B:
1: [ 345  -54   81 -398  -56   62    5  370  346  -74  399 -313 -331 -327
 -174  -60 -421  -57 -547 -167   65  437  145   75 -202 -134  147    3
  -80  305  267]
2: [ 166 -412 -171 -107  -98 -183 -254  -11  278  180  255  -61 -124 -290
  253 -247  -48 -240  -13   35  125   18  372 -583 -234  -42  363   75
 -161  213 -109]
3: [ 295 -448   72  -33 -130  -17    4  279  335  149  543 -313 -283 -453
  -54 -173 -395 -224 -282   28   69  371  319 -257 -219 -151  492   88
 -168  458  -26]
4: [ 390  142   -3 -389   40  130   92  334  214 -217  373 -220 -426 -220
 -179   81 -366  125 -506 -149   -2  296  112  136 -101 -101  168  -56
  -77  124  354]
5: [  85    7   92 -275  -38  107  121  326  174  -57  189 -255 -190 -144
 -295  -50 -210    8 -287  -83  -25  143  -47  338   -9  -17  -36  124
  -10   74  208]
6: [-326  173  410  328  130  213  322   17 -261   -1 -170 -251   69  157
 -155  178  320  -32  617  317 -625 -441 -226  245  138  137 -262  328
  331 -227 -166]
7: [ 441 -218   81 -350  -69   94  -27  418  405 -107  521 -270 -466 -390
 -209   -9 -443   34 -458 -159   70  403  307    3 -100 -249  341   26
 -145  304  186]
8: [ 291  149 -151 -297   -1   64  199  301  123 -122  381 -208 -288 -214
 -119  -66 -426   19 -696  -90  169  404    1  152 -174   19  242  -78
 -162  216  461]
9: [-411   56  263  389  104  137   90 -110 -269  -99 -286   97  197  229
  314  147  563    7  669  352 -400 -306   37 -144  175  -96  -75  420
  253 -157  -79]
10: [ 144  273 -111 -247   45   96  270  244   -1 -128  218 -198 -201  -84
 -170  -23 -279   49 -525  -40   46  206 -142  295 -102  116   61  -30
  -70   57  432]
11: [ 185 -246   48  301   45  -80   30 -133   30  227  337 -249 -159 -284
  284  -51  -47 -318  280  295 -295 -115  286 -717 -318   84  446   27
    2  216 -282]
12: [-482 -251  130  181  -38  -20 -119 -107  -60  115 -350   86  257  172
  121 -103  592  -94  747  226 -236 -547   34  -79  204   13 -206  467
  163 -255 -275]
13: [ 376 -446   53    7  -93   35   38  296  305   70  607 -261 -403 -441
  -82  -76 -392  -92 -218   45   24  301  387 -268 -121 -196  601   71
 -189  381  -33]
14: [ 182  -21 -140 -291  -75   48  168  358  170  -58  342 -189 -221 -213
 -203 -155 -384   -1 -644 -100  246  381   -4  259  -90   -7  218   29
 -191  220  400]
15: [ -40 -215 -353 -621 -112 -177 -501   40  342  -64 -181  252  -20   16
  128 -254  273   73  -40 -247  345 -230  243 -123   78  -83 -135  178
 -145 -220  130]
16: [ 129 -214 -427 -747 -151 -252 -552   76  460  -26  -16  176  -54 -138
  241 -352   31  -60 -421 -329  510  109  304 -287 -160  -99  -16   49
 -231   36  269]
17: [ 101 -390   33  179  -56 -154  -94  -81  158  310  288 -250  -48 -325
  275 -211  -57 -421  174  214 -133   -4  287 -672 -352   52  361   93
  -37  312 -272]
18: [ 152 -270 -191  326   26 -107   80 -135  -44  198  352  -90 -150 -232
  312 -119  -46 -218  153  303  -78 -119  283 -665 -220  108  604   16
 -148  164 -151]
19: [  36 -389  187  317  -67 -143   14  -80  120  417  308 -412   30 -365
  233 -237 -114 -574  198  291 -247   69  183 -639 -451  117  306  116
   40  429 -342]
20: [ 344 -201 -208 -550  -77  -94 -392  181  439 -142  237   64 -283 -253
  220 -128 -132   26 -399 -239  299  295  444 -365 -153 -272  241   19
 -193  185  248]
21: [-460   69  345  344   44  139  326   18 -249  122 -208 -250  223  147
 -157    7  310 -156  520  325 -473 -372 -304  306  105  196 -287  377
  278 -150 -147]
22: [ 230 -140 -372 -688 -117  -83 -376  261  408 -238  129  225 -217 -134
  157 -190  -91  168 -598 -325  537  340  347  -86   -2 -282  173   70
 -280   92  475]
23: [ 113 -296   78  382   -6  -95  122  -90   14  323  377 -337  -66 -330
  247 -148 -139 -438  162  332 -238   33  200 -643 -383  127  463   53
  -13  357 -258]
24: [-392  283  325   15  105  212  103   60 -172 -217 -380   -1  148  287
   -4  176  469  124  436  134 -395 -283 -172  334  229  -52 -440  392
  320 -287  103]
25: [-156  -23  -68 -513  -71   30 -239  214  218 -198 -224  141   -8  108
  -89  -88  244  183  -47 -204  153 -115   45  314  216 -143 -298  288
   -2 -219  247]
26: [-478  241  146  221   72  187  266   56 -314 -181 -313   94  235  305
   94   80  419  109  268  247 -195 -137 -206  338  247  -15 -196  401
  182 -180  243]
27: [ 445  190  -31 -353   65  118  122  298  180 -210  424 -243 -440 -249
 -104   88 -423   88 -569 -122    0  354  123   31 -181  -74  241 -119
  -87  179  381]
28: [-331  275  187  461  170  215  483  -38 -442  -53 -123 -121   69  221
  -58  178  300   53  484  401 -499 -424 -266  228  175  214  -55  261
  218 -262   -2]
29: [-344  188  340   76   44  109  241   63 -130   94 -205 -335  170  100
 -213  -12  195 -182  303  172 -439 -272 -345  362  -17  230 -444  282
  298 -125  -51]
30: [-411  171  330  337   94  166  352   -7 -294   62 -211 -239  168  176
 -143   79  317  -98  532  328 -530 -415 -308  292  109  213 -288  331
  299 -206 -120]
31: [ -38   89  112 -155   -1  118  192  246   45  -40   82 -241 -102  -43
 -279  -27  -87    1 -128    1 -126   -8 -145  368   25   69 -119  155
   55  -21  164]
32: [  87 -516  134  390  -80 -104   47  -23  125  376  415 -340  -72 -392
  177 -205 -139 -457  233  311 -194   39  284 -622 -318   37  500  142
  -45  408 -362]
33: [-289  238  135  158   83  140  370   56 -253   18 -120 -210   81  142
 -201   25  157  -31  212  219 -334 -308 -333  378   79  260 -220  216
  175 -203   64]
34: [-329  226  183  419  149  209  452  -21 -402  -35 -125 -125   50  212
 -125  163  301   67  518  375 -495 -483 -262  271  208  214  -78  271
  210 -302  -49]
35: [ 333   77   85 -424  -26   40   20  316  307  -61  351 -363 -272 -311
 -110  -70 -428 -132 -609 -163   30  473   67   49 -310  -57   54  -49
  -34  333  317]
36: [  75  134  120 -337  -22   69  104  278  172  -30  133 -327 -116 -140
 -225  -80 -231 -100 -379 -100  -53  215 -128  296 -160   56 -171   72
   51  132  259]
37: [-430   -5  370  303   24  148  280   58 -189  110 -189 -248  172  122
 -211   17  306 -123  555  290 -476 -391 -250  320  149  149 -276  401
  271 -158 -189]
38: [-260 -102 -173 -300  -46 -126 -314  -82  111   23 -322  164  147  130
  141 -190  438  -29  292  -41   53 -429   58  -89   77   60 -267  257
   28 -289  -20]
39: [ 173 -166 -531 -689 -115 -223 -463   69  378  -77   40  237 -121 -116
  242 -311    8   34 -459 -292  543   77  305 -277 -106  -80  114    5
 -292  -14  334]
40: [ -13 -571  -37  428 -119 -163   78  -51   68  428  379 -244   21 -350
  205 -321 -111 -463  161  336  -21   21  235 -591 -282  104  564  160
 -146  392 -301]
41: [-304  340  -47 -412   29   21  -73   55  -16 -169 -400   62  186  245
   31  -72  318   53  -62  -98    5 -147 -227  341   56   89 -527  223
  140 -258  347]
42: [ 121 -430  130  329  -66  -91   74    5  122  341  424 -358  -87 -387
  161 -189 -191 -441  118  277 -177  112  245 -569 -347   43  473  104
  -43  425 -276]
43: [-538 -239  192  323  -33   18  -36 -100 -136  102 -337   83  308  182
  184  -78  599 -111  751  306 -258 -446   20  -85  208  -26 -146  510
  183 -175 -250]
44: [-436   68  350  325   46  147  314   33 -236  100 -196 -249  195  141
 -164   22  302 -133  515  310 -473 -363 -284  307  110  176 -280  374
  275 -150 -142]
45: [ 192  247   53 -346   41  111  145  275  122 -144  198 -270 -229 -127
 -181   23 -264   15 -444 -102  -61  230  -77  253 -137   27  -58   -6
   19   85  349]
46: [ 133 -209 -275 -378  -99 -237 -349  -27  312  128  108  -16  -23 -220
  322 -316  -41 -264 -268  -99  268  127  262 -498 -330   12  131   12
 -150  194  102]
47: [ 307 -125  -23 -318  -52  122   78  411  271 -148  406 -174 -402 -249
 -284   -8 -345  146 -430 -134  112  255  172  223   43 -161  273   62
 -162  135  262]
48: [-402  -99  331  381   46  144   38  -31 -168  -89 -237   87  179  171
  278  119  534    3  674  328 -361 -215  122 -132  212 -205  -26  484
  231  -74 -121]
49: [-349  119 -204 -247  -34   25   21  109  -66 -132 -290  178  158  233
  -36 -145  299  143  -60  -29  179 -187 -173  400  225   65 -247  286
  -23 -269  332]
50: [-442  369  200   -9  103  158  153   16 -234 -169 -425    5  227  326
   13   98  451   72  316  135 -311 -288 -285  378  170   79 -486  341
  286 -303  185]
51: [-498  -94  308  386   14   77   42  -82 -187   25 -302   36  309  174
  294    9  537 -137  635  343 -329 -219   13 -130  116  -89 -124  486
  245  -36 -134]
52: [-221  142  324  153   73  191   81   96 -110 -238 -136   27   89  115
  287  166  293   44  195  188 -247  173   83  -25   78 -271  -43  359
  211   86  199]
53: [-307  397  319  341  202  216  406  -60 -389  -62 -204 -215   84  226
  -51  222  321  -14  519  345 -639 -427 -306  213   71  224 -269  233
  347 -270  -37]
54: [ 201  -31 -520 -726  -67 -223 -469   24  347 -109   -2  219 -127  -85
  287 -264   22   27 -459 -298  470   53  274 -318 -166  -36   39  -46
 -240  -51  359]
55: [-541  -77  171  323   15   16   19 -152 -206   87 -375   62  339  222
  235  -59  593 -139  688  321 -293 -427  -60  -90  132   52 -205  452
  219 -182 -177]
56: [-348  269  193  344  109  154  232  -38 -316 -179 -201   70  230  202
  423  114  351  -28  183  327 -228  130  -54  -84   16 -108    3  322
  198   71  264]
57: [ 364  -13   -1 -338  -40   32   49  316  284  -50  437 -304 -315 -336
  -84  -85 -457  -98 -615 -124  101  477  137  -19 -271  -78  238  -52
 -118  354  307]
58: [ -24   43  163 -156   -6  137  171  266   79  -39   92 -261 -131  -63
 -316    0  -80   13  -66   -4 -169  -38 -111  373   53   38 -122  178
   70  -32  111]
59: [ 162  -70 -395 -790  -94 -229 -548   42  430  -82  -59  161  -78 -101
  262 -281   58  -34 -404 -341  421   73  266 -291 -193  -75 -101    4
 -169  -18  299]
60: [ 317 -402  182  134  -43    4   19  156  249  166  524 -354 -315 -432
   26  -49 -288 -243   25  143 -193  169  361 -460 -244 -120  498   70
  -55  380 -209]
61: [ -91 -225 -358 -401  -68 -110 -372    7  191  -85 -174  309  -51   83
   99 -166  358  177  169 -120  237 -412  233  -95  219  -61  -21  218
 -146 -338   57]
62: [-390  343  289  181   98  211  216   70 -267 -254 -282   39  230  254
  250  148  360   50  148  223 -248  126 -143  194  103 -138 -213  373
  257   -4  321]
63: [ 355   90   -1 -352  -12   51   98  308  240  -82  403 -315 -308 -299
  -98  -58 -456  -81 -642 -124   71  462   72   42 -274  -39  178  -72
  -91  310  356]
64: [ 256  -80 -170  -39  -52  -37  206  198  105   87  477 -253 -194 -324
   43 -202 -449 -205 -602   57  190  448   85 -158 -315   59  464  -56
 -212  409  287]
65: [   6  429  120  -72  163  184  320  112 -166 -150   12 -244 -153   75
 -197  169   -6   87   -1   90 -364 -186 -238  315   -6  189 -185   48
  169 -196  202]
66: [-249  225  301  192  110  254  177  117 -194 -312 -160   73   63  187
  228  232  324  155  215  212 -274  107   29  102  179 -261  -40  364
  214   -9  256]
67: [ 306    6 -478 -639   -6 -169 -411    5  304 -162   88  199 -241 -105
  302 -149   -1   88 -377 -249  349   14  336 -404 -156  -62  151  -90
 -223  -69  317]
68: [ 209    8  -16 -262   -8  141  153  351  154 -147  301 -176 -335 -157
 -293   19 -260  153 -340  -84   24  136   47  299   64  -65  154   68
  -96   34  264]
69: [-296  308  124  330  161  203  463   -9 -402  -59 -131 -127   32  226
 -158  156  266   90  409  327 -456 -477 -311  331  185  262 -121  220
  198 -334   27]
70: [-338  100  211  259   39  141  149   55 -189 -157 -156   76  205  144
  336   54  307  -19  144  255 -131  187   16  -25   69 -192   20  377
  146  120  231]
71: [ 294  145   54 -365   35  147  106  330  189 -196  291 -233 -359 -176
 -223   76 -293  113 -413 -131  -51  223   51  222  -60  -75   63    0
  -25   78  309]
72: [ 163 -224 -442 -237 -107 -184 -146   62  198   54  261   83  -87 -218
  299 -321 -161 -131 -488  -41  451  273  264 -389 -220  -20  435   -2
 -314  247  290]

[ 130  -84  109  -59 -121  236  -44  -12   33   28   45  -50 -147  -35
  -50  134 -287  -32   98  -35  -93   25   67 -163 -272  -51 -111   69] -> 35
[  -5  -93  146  -29 -139  279   89  -57   -6   71   73   -1 -209 -117
   -7  101 -275  116   38   65 -216  -51  109  -62 -481  -43  -79   10] -> 71
[-275  170  -24  143   11 -187 -195   18  250  149  -65  267  122  -27
  172 -125   96  -48  -19 -107  183  222  -59  118  119  262  283 -125] -> 54
[-373  203 -145  193  -59 -291 -153   84  222  154  -39  289  112  -92
  144 -121  216   -4 -119 -138   86  218    1  213  221  192  230 -143] -> 64
[ 127  -65  -56  -76  -81  -76  -11  -31  -88   80  -46  -92  180   49
 -115  -32  -36  100   85  -62 -126   61   -7   31   43 -150  -40   11] -> 33
[  25  -64   47  -13  -41   -4   62   64   12    9  -39  110  -46   49
  -36   14  -53    5  -37 -178   47   50   -7  -59    0  -90  -73  117] -> 62
[-549  361  -85  299   63 -234 -351  -17  376  243  -47  381  157 -119
  305 -183  230  -96  -33  -61  278  271  -73  262  173  533  536 -299] -> 51
[ -54  -80  145   33 -227  519   78  -68  -38   55  193  -98 -436 -255
  -68  258 -350   61   49  126 -348 -158  238 -106 -648  -43 -178    6] -> 25
[  26  -28   30   18  -34    8  -23   57   40    0  -35   78  -31   53
  -57   33  -29  -78    3 -195   96   76   -8  -77   91  -50  -58  111] -> 19
[-361  193   11  239   30  -93 -209   -4  254  100  -45  254   35  -44
  116  -87  171 -151   -3 -132  254  194  -28   94  185  299  266  -89] -> 16
[-177  -38  111  139    8   49  104  -56  -26  -24  -49   81  -44   32
 -123  -46  157  -31    8 -133  103    9   18   22  100  -39  -17  109] -> 5
[ 143 -118   95 -180 -319  377   49   32   54  151  183  -25 -353 -267
  117  246 -635  228   -4  177 -504  -50  206 -131 -897  -81 -172  -68] -> 11
[-546  328 -161  224   18 -388 -231   -4  303  315  -64  403  268 -142
  343 -265  244  125 -109    0  100  259  -75  392   90  433  541 -363] -> 34
[-543  361 -181  265    4 -353 -317   40  355  278  -43  396  205 -150
  322 -200  246   -5 -101  -64  170  287  -53  329  188  460  504 -329] -> 8
[ 108  -96   90 -123 -191  230   42    7   28  111   85    5 -188 -130
   56  131 -408  157   18   67 -286  -10  106  -90 -558  -66  -97  -17] -> 67
[-129  -16   37  108   23   22   63  -68  -77   21  -44   28   33   36
 -130  -48  159    0   30 -118   66  -16   -4   61  127  -35   19   62] -> 43
[ -72   41 -111   72  -20 -165  -77  -67  -65   88  -66  -57  260   45
 -133 -103  207   26   84  -96   -4   85  -25  142  296  -45   79  -37] -> 49
[  83  -85   73  -36   62   42   50 -148 -158   54  -81  -96  178  120
 -151  -81   32   76  151  -47   20  -28  -71   23   35  -80   43   47] -> 48
[   2  -28   63   51    4   -1  -43  -15   25  -10  -66   31   43   90
 -105  -18   46  -98   73 -171  140   89  -28  -61  168  -30  -16  106] -> 36
[-319  210  -30  199   21 -157 -248   37  286  126  -52  283   70  -38
  165  -92  128 -137  -19 -148  253  231  -51   95  189  309  289 -112] -> 29
[  70  -99  108 -104 -253  400   68  -11    4  122  167  -41 -343 -236
   50  222 -495  177   15  144 -412  -95  190 -103 -764  -60 -145  -42] -> 6
[  81  -96  125  -77 -168  344   55   -3    4   74  111  -10 -290 -140
   16  184 -394   90   25   45 -242  -69  127 -132 -561  -51 -130   25] -> 52
[  60 -108  133  -31   63  -77   65 -119  -59   19 -142    0  220  175
 -111 -150   59   60  125  -91  110   82 -102    1  111  -86   44   89] -> 66
[-111  -63  116   70 -125  250   95  -59  -28   31   66   -4 -212 -115
  -80   90 -106   49   22   11 -152  -58  128  -25 -289  -50  -92   40] -> 22
[ -88  -94  197   55    6  111  117 -125  -25    7  -56   38  -16   42
  -89  -64   13   48   77  -29   33   11    4  -12 -111  -36    6   78] -> 60
[-462  265   35  252  106 -137 -257  -91  297  201  -75  317  154  -51
  240 -195  186  -70   31  -34  289  216  -94  201   96  467  487 -226] -> 20
[ 185 -116   72  -53  132   69   22 -275 -298   48 -117 -287  343  207
 -294 -123  111   66  301  -10   33  -74 -118   40  171 -124   66   50] -> 7
[-448  252  -10  258   47 -180 -252  -36  306  169  -63  307  127  -67
  201 -164  204  -92   -2  -74  248  241  -54  186  164  394  400 -192] -> 38
[ -65  -52   56   75   34   72   98  -80 -131    6  -41  -15   20   57
 -165  -30  128   10   49 -118   52  -57   -7   33   95  -79  -19   93] -> 12
[-117 -117  245  126   34   16  106 -142    7  -88 -128   27   62  139
 -184 -128  177  -67  119 -111  180  100  -16  -41  174  -78  -32  169] -> 15
[-246  -37  127  151   29   72  162 -143  -91   26  -45   51   -1    2
 -117 -100  192   81   31  -29   23  -50   21  117   -8  -15   54   37] -> 13
[-112   28 -154   88  -18 -105   70   48 -140   51  -19   40   60    6
 -137  -16  227   41  -78 -202   -8  -40   10  135  264 -116  -27   48] -> 40
